Below is a small trained network, with its code and all its weights. Each question gives an input and a target symbol and asks what happens when units are switched off, that is, made to give their printed mean instead of their output.

import numpy as np


def w(rows, s, z=0):
    codes = np.array(rows[::2]) - 128.0
    scale = np.full(codes.shape[1], s)
    scale[-1] = z or s
    return codes * scale


def f(y):
    return y / 2 * (1 + np.tanh(0.7978845608 * (y + 0.044715 * y**3)))


def softmax(a):
    e = np.exp(a - a.max(-1, keepdims=True))
    return e / e.sum(-1, keepdims=True)


def log_softmax(a):
    a = a - a.max(-1, keepdims=True)
    return a - np.log(np.exp(a).sum(-1, keepdims=True))


def net(x, mask):
    ids = ['ΔΛΦΩβγεζθμπστψ'.index(c) for c in x.split()]
    T = len(ids)
    res = E[ids] + P[:T]
    r = res
    for j in range(2):
        rows = slice(2 * j, 2 * j + 2)
        q, k, v = (r @ M[0][rows].T for M in (Q, K, V))
        z = softmax(np.where(np.tri(T) > 0, q @ k.T / 2**0.5, -1e9)) @ v
        o = O[0][rows]
        res = res + np.where(mask[j], z, o[:, -1]) @ o[:, :-1]
    y = f(res @ A[0][:, :-1].T + A[0][:, -1])
    res = res + np.where(mask[2:14], y, B[0][:, -1]) @ B[0][:, :-1]
    return log_softmax(res[-1] @ U[:, :-1].T + U[:, -1])


Q, K, V, O, A, B = {}, {}, {}, {}, {}, {}
E = w([
[237,181,168,54],'Δ',
[200,205,127,161],'Λ',
[54,189,143,185],'Φ',
[210,108,105,167],'Ω',
[115,175,154,106],'β',
[50,105,208,96],'γ',
[122,177,160,102],'ε',
[125,205,230,111],'ζ',
[249,92,186,82],'θ',
[240,169,139,166],'μ',
[79,163,199,94],'π',
[135,219,135,190],'σ',
[110,81,108,182],'τ',
[96,46,164,148],'ψ',
],0.015)
P = w([
[124,166,68,97],'0',
[138,118,249,200],'1',
[154,105,254,219],'2',
[149,139,149,123],'3',
[145,156,135,108],'4',
[128,136,223,156],'5',
[139,134,227,162],'6',
],0.0073)
Q[0] = w([
[132,81,230,188],'h0',
[101,214,182,111],'h0',
[171,93,144,217],'h1',
[109,106,2,83],'h1',
],0.0089)
K[0] = w([
[178,204,30,42],'h0',
[157,33,34,139],'h0',
[78,197,68,71],'h1',
[170,125,254,125],'h1',
],0.0084)
V[0] = w([
[180,42,131,80],'h0',
[66,64,150,126],'h0',
[132,93,31,199],'h1',
[7,144,81,125],'h1',
],0.013)
O[0] = w([
[247,65,126,119,2],'h0',
[92,67,129,139,57],'h0',
[167,133,21,183,223],'h1',
[80,116,65,30,192],'h1',
],0.014,0.0048)
A[0] = w([
[73,67,52,184,74],'n0',
[190,95,209,77,209],'n1',
[142,100,196,181,68],'n2',
[91,122,172,71,140],'n3',
[179,113,155,152,135],'n4',
[106,68,45,81,2],'n5',
[123,181,76,185,43],'n6',
[162,222,112,77,80],'n7',
[170,134,165,36,124],'n8',
[196,2,139,180,144],'n9',
[143,192,61,62,39],'n10',
[133,82,146,112,193],'n11',
],0.0085,0.0094)
B[0] = w([
[124,172,133,107,252],'n0',
[98,124,83,111,224],'n1',
[170,95,131,113,149],'n2',
[168,86,143,137,223],'n3',
[113,93,122,93,188],'n4',
[1,58,169,185,148],'n5',
[102,148,157,194,223],'n6',
[169,82,167,107,191],'n7',
[128,117,139,176,146],'n8',
[91,105,113,137,229],'n9',
[231,166,194,127,155],'n10',
[106,120,61,125,156],'n11',
],0.0097,0.004)
U = w([
[212,112,166,111,120],'Δ',
[163,251,156,202,2],'Λ',
[116,225,60,7,144],'Φ',
[207,141,117,222,130],'Ω',
[134,160,159,112,82],'β',
[95,57,132,123,72],'γ',
[128,136,160,116,96],'ε',
[131,135,210,147,139],'ζ',
[186,56,106,109,83],'θ',
[198,190,169,195,50],'μ',
[100,85,162,110,89],'π',
[100,254,142,179,45],'σ',
[161,183,1,160,254],'τ',
[73,81,116,212,156],'ψ',
],0.0087,0.0081)

Each question gives the input, a string of symbols that net reads in full, and the target symbol t.
The units are the heads (2 rows each of Q, K, V and O) and the neurons (one row each of A and B). Each row of codes is followed by its name. A weight is (code - 128) times the scale printed after its matrix; where a second scale follows, it is the last column's (O, A, B and U).
mask holds one flag per unit, heads first, then neurons. A switched-off unit (its flag False) gives its mean, the last column of its rows in O or B, instead of its output. The means were averaged over made-up inputs and are rounded, as every weight is.
A unit's drop is (log p(t) with every unit on - log p(t) with that unit switched off) / (log p(t) with every unit on - log p(t) with every unit switched off).
The circuit of an input: a set's keep is (log p(t) with only the set's units on - log p(t) with every unit switched off) / (log p(t) with every unit on - log p(t) with every unit switched off). Starting from the 12 units with the biggest drops (on a tie, the unit counted first), units are removed one at a time, each time the one whose removal leaves the highest keep (on an exact tie, the one counted first), for as long as the keep stays at least 0.8.
units of the circuit, in order: the units of the circuit, biggest drop first
most important unit: the unit with the biggest drop
k most important neurons: the k neurons with the biggest drops, biggest first
heads that matter: for each layer, one digit per head in row order, 1 if its drop is at least 0.15 and else 0, layers parted by /
drop when u is switched off: that unit's drop, to one decimal
input Φ θ τ Φ Φ θ, target Φ: heads that matter	01
input Φ σ Ω, target Φ: most important unit	h1
input θ Δ Ω, target θ: heads that matter	11
input τ σ Φ, target τ: heads that matter	11
input σ Λ τ, target σ: heads that matter	10
input Ω τ Ω Ω σ, target Ω: heads that matter	11
input τ θ Ω, target τ: heads that matter	01
input Λ ε σ, target Λ: units of the circuit, in order	[h0 h1]
input π Φ ψ, target π: heads that matter	01
input Ω Φ Φ, target Ω: units of the circuit, in order	[h0 h1]
input θ γ Ω, target θ: 4 most important neurons	[n2 n4 n1 n9]
input μ Φ σ Λ τ, target σ: units of the circuit, in order	[h0 h1]
input μ τ Δ, target Δ: 3 most important neurons	[n4 n7 n2]
input σ τ Φ, target σ: units of the circuit, in order	[h0]
input Δ π π, target Δ: units of the circuit, in order	[h0 n2 h1]
input Φ Φ τ Λ Φ τ μ, target Φ: 2 most important neurons	[n6 n5]
input Φ γ τ Φ τ τ, target Φ: 2 most important neurons	[n0 n6]
input σ σ Ω, target σ: drop when h0 is switched off	1.0
input Φ ψ π, target Φ: drop when n6 is switched off	0.1
input τ τ τ, target τ: drop when h1 is switched off	0.7
input ζ σ Λ, target ζ: units of the circuit, in order	[h1]
